Here is a tiny trained network, its code and every weight. The questions are about switching its units off for an input and a target symbol, where a switched-off unit gives its printed mean instead of its output.

import numpy as np


def w(rows, s, z=0):
    codes = np.array(rows[::2]) - 128.0
    scale = np.full(codes.shape[1], s)
    scale[-1] = z or s
    return codes * scale


def f(y):
    return y / 2 * (1 + np.tanh(0.7978845608 * (y + 0.044715 * y**3)))


def softmax(a):
    e = np.exp(a - a.max(-1, keepdims=True))
    return e / e.sum(-1, keepdims=True)


def log_softmax(a):
    a = a - a.max(-1, keepdims=True)
    return a - np.log(np.exp(a).sum(-1, keepdims=True))


def net(x, mask):
    ids = ['ΓΔΣΨαβεζηθμξπτω'.index(c) for c in x.split()]
    T = len(ids)
    res = E[ids] + P[:T]
    u = 0
    for l in range(2):
        r = res
        for j in range(3):
            rows = slice(2 * j, 2 * j + 2)
            q, k, v = (r @ M[l][rows].T for M in (Q, K, V))
            z = softmax(np.where(np.tri(T) > 0, q @ k.T / 2**0.5, -1e9)) @ v
            o = O[l][rows]
            res = res + np.where(mask[u + j], z, o[:, -1]) @ o[:, :-1]
        u += 3
        y = f(res @ A[l][:, :-1].T + A[l][:, -1])
        res = res + np.where(mask[u : u + 4], y, B[l][:, -1]) @ B[l][:, :-1]
        u += 4
    return log_softmax(res[-1] @ U[:, :-1].T + U[:, -1])


Q, K, V, O, A, B = {}, {}, {}, {}, {}, {}
E = w([
[89,90,37],'Γ',
[113,156,85],'Δ',
[127,144,152],'Σ',
[201,170,136],'Ψ',
[132,145,159],'α',
[107,155,152],'β',
[131,194,65],'ε',
[142,38,148],'ζ',
[40,89,121],'η',
[129,132,173],'θ',
[168,56,173],'μ',
[4,107,169],'ξ',
[117,138,103],'π',
[138,148,167],'τ',
[131,158,144],'ω',
],0.027)
P = w([
[81,155,151],'0',
[72,148,191],'1',
[70,144,233],'2',
[65,125,235],'3',
[60,132,240],'4',
[68,120,253],'5',
],0.004)
Q[0] = w([
[248,202,201],'0.h1',
[78,53,70],'0.h1',
[152,146,56],'0.h2',
[89,161,162],'0.h2',
[134,250,120],'0.h3',
[166,186,76],'0.h3',
],0.017)
K[0] = w([
[209,221,113],'0.h1',
[125,6,99],'0.h1',
[133,197,133],'0.h2',
[37,97,136],'0.h2',
[164,158,101],'0.h3',
[166,198,126],'0.h3',
],0.015)
V[0] = w([
[163,56,120],'0.h1',
[78,75,91],'0.h1',
[246,75,117],'0.h2',
[122,133,192],'0.h2',
[135,119,198],'0.h3',
[127,187,134],'0.h3',
],0.011)
O[0] = w([
[104,211,254,93],'0.h1',
[101,75,149,149],'0.h1',
[83,216,219,2],'0.h2',
[114,49,53,174],'0.h2',
[110,164,139,156],'0.h3',
[168,184,93,128],'0.h3',
],0.0058,0.0086)
A[0] = w([
[137,243,152,121],'0.n1',
[95,150,126,2],'0.n2',
[234,7,197,213],'0.n3',
[103,2,125,13],'0.n4',
],0.0089,0.0046)
B[0] = w([
[153,117,129,154],'0.n1',
[127,113,255,110],'0.n2',
[160,200,133,236],'0.n3',
[135,103,205,254],'0.n4',
],0.0077,0.0086)
Q[1] = w([
[137,88,73],'1.h1',
[95,129,117],'1.h1',
[69,252,150],'1.h2',
[157,211,190],'1.h2',
[114,39,76],'1.h3',
[121,16,136],'1.h3',
],0.016)
K[1] = w([
[172,108,119],'1.h1',
[121,152,104],'1.h1',
[133,38,185],'1.h2',
[63,96,162],'1.h2',
[67,141,61],'1.h3',
[6,70,99],'1.h3',
],0.015)
V[1] = w([
[76,145,134],'1.h1',
[180,133,76],'1.h1',
[200,141,97],'1.h2',
[139,148,92],'1.h2',
[190,98,174],'1.h3',
[5,128,143],'1.h3',
],0.015)
O[1] = w([
[138,147,66,101],'1.h1',
[108,4,149,140],'1.h1',
[126,254,116,149],'1.h2',
[180,173,81,119],'1.h2',
[172,178,227,236],'1.h3',
[95,28,190,254],'1.h3',
],0.0069,0.0059)
A[1] = w([
[94,134,93,110],'1.n1',
[80,121,193,3],'1.n2',
[120,75,168,173],'1.n3',
[4,84,77,127],'1.n4',
],0.015,0.011)
B[1] = w([
[150,53,198,139],'1.n1',
[145,123,2,195],'1.n2',
[51,165,94,252],'1.n3',
[229,136,197,223],'1.n4',
],0.0086,0.02)
U = w([
[192,91,150,84],'Γ',
[196,89,143,112],'Δ',
[150,116,113,135],'Σ',
[247,78,115,2],'Ψ',
[146,115,114,145],'α',
[140,116,130,155],'β',
[141,108,62,136],'ε',
[49,152,124,147],'ζ',
[116,52,119,158],'η',
[119,154,222,152],'θ',
[177,103,204,141],'μ',
[148,91,97,124],'ξ',
[136,108,141,112],'π',
[172,150,126,142],'τ',
[151,102,39,165],'ω',
],0.012,0.0093)

Each question gives the input, a string of symbols that net reads in full, and the target symbol t.
The units are the heads (2 rows each of Q, K, V and O) and the neurons (one row each of A and B). Each row of codes is followed by its name. A weight is (code - 128) times the scale printed after its matrix; where a second scale follows, it is the last column's (O, A, B and U).
mask holds one flag per unit, layer by layer, with each layer's heads first. A switched-off unit (its flag False) gives its mean, the last column of its rows in O or B, instead of its output. The means were averaged over made-up inputs and are rounded, as every weight is.
A unit's drop is (log p(t) with every unit on - log p(t) with that unit switched off) / (log p(t) with every unit on - log p(t) with every unit switched off).
The circuit of an input: a set's keep is (log p(t) with only the set's units on - log p(t) with every unit switched off) / (log p(t) with every unit on - log p(t) with every unit switched off). Starting from the 12 units with the biggest drops (on a tie, the unit counted first), units are removed one at a time, each time the one whose removal leaves the highest keep (on an exact tie, the one counted first), for as long as the keep stays at least 0.8.
units of the circuit, in order: the units of the circuit, biggest drop first
most important unit: the unit with the biggest drop
k most important neurons: the k neurons with the biggest drops, biggest first
k most important neurons of layer l: the k neurons of layer l with the biggest drops, biggest first
which heads matter: for each layer, one digit per head in row order, 1 if its drop is at least 0.15 and else 0, layers parted by /
input ω τ μ π, target θ: units of the circuit, in order -> 0.h1, 1.n2
input Δ ζ θ Σ, target ζ: most important unit -> 0.h2
input η θ τ, target τ: 2 most important neurons of layer 0 -> 0.n3, 0.n4
input β α η ω, target ω: 2 most important neurons -> 0.n4, 1.n4
input Γ Σ μ τ ω ω, target θ: which heads matter -> 010 / 001
input Δ Σ β Δ, target Ψ: 2 most important neurons -> 1.n3, 1.n4
input θ β Ψ, target τ: which heads matter -> 000 / 001
input ε ω ζ π, target ζ: which heads matter -> 110 / 011
input ω β ξ ζ, target ζ: which heads matter -> 010 / 010
input μ η Ψ ζ, target ζ: which heads matter -> 000 / 010
input ω Δ Ψ Δ β, target τ: which heads matter -> 101 / 011
input Γ Γ Δ, target μ: 2 most important neurons of layer 0 -> 0.n3, 0.n4
input τ ξ Γ, target μ: units of the circuit, in order -> 1.n4, 1.n2, 1.h3
input μ ε μ η τ ω, target ω: units of the circuit, in order -> 0.n4, 1.h3, 0.h1
input α ω μ Δ Σ, target θ: 2 most important neurons -> 1.n2, 0.n3
input Σ ξ Δ ω τ, target η: which heads matter -> 010 / 101
input Ψ Δ α, target τ: units of the circuit, in order -> 1.h3, 0.h1
input Σ ξ μ ζ θ, target ζ: 3 most important neurons -> 1.n4, 0.n4, 1.n3
input ω μ ξ β, target η: which heads matter -> 010 / 001
input Δ ε θ, target ω: 2 most important neurons -> 1.n4, 0.n4
input ζ Σ ω θ, target ζ: units of the circuit, in order -> 0.h2, 1.h2, 1.n4, 1.n3
input ω Γ Δ Δ ξ, target η: 3 most important neurons -> 0.n4, 1.n3, 1.n2
input ω μ τ, target θ: units of the circuit, in order -> 0.h2
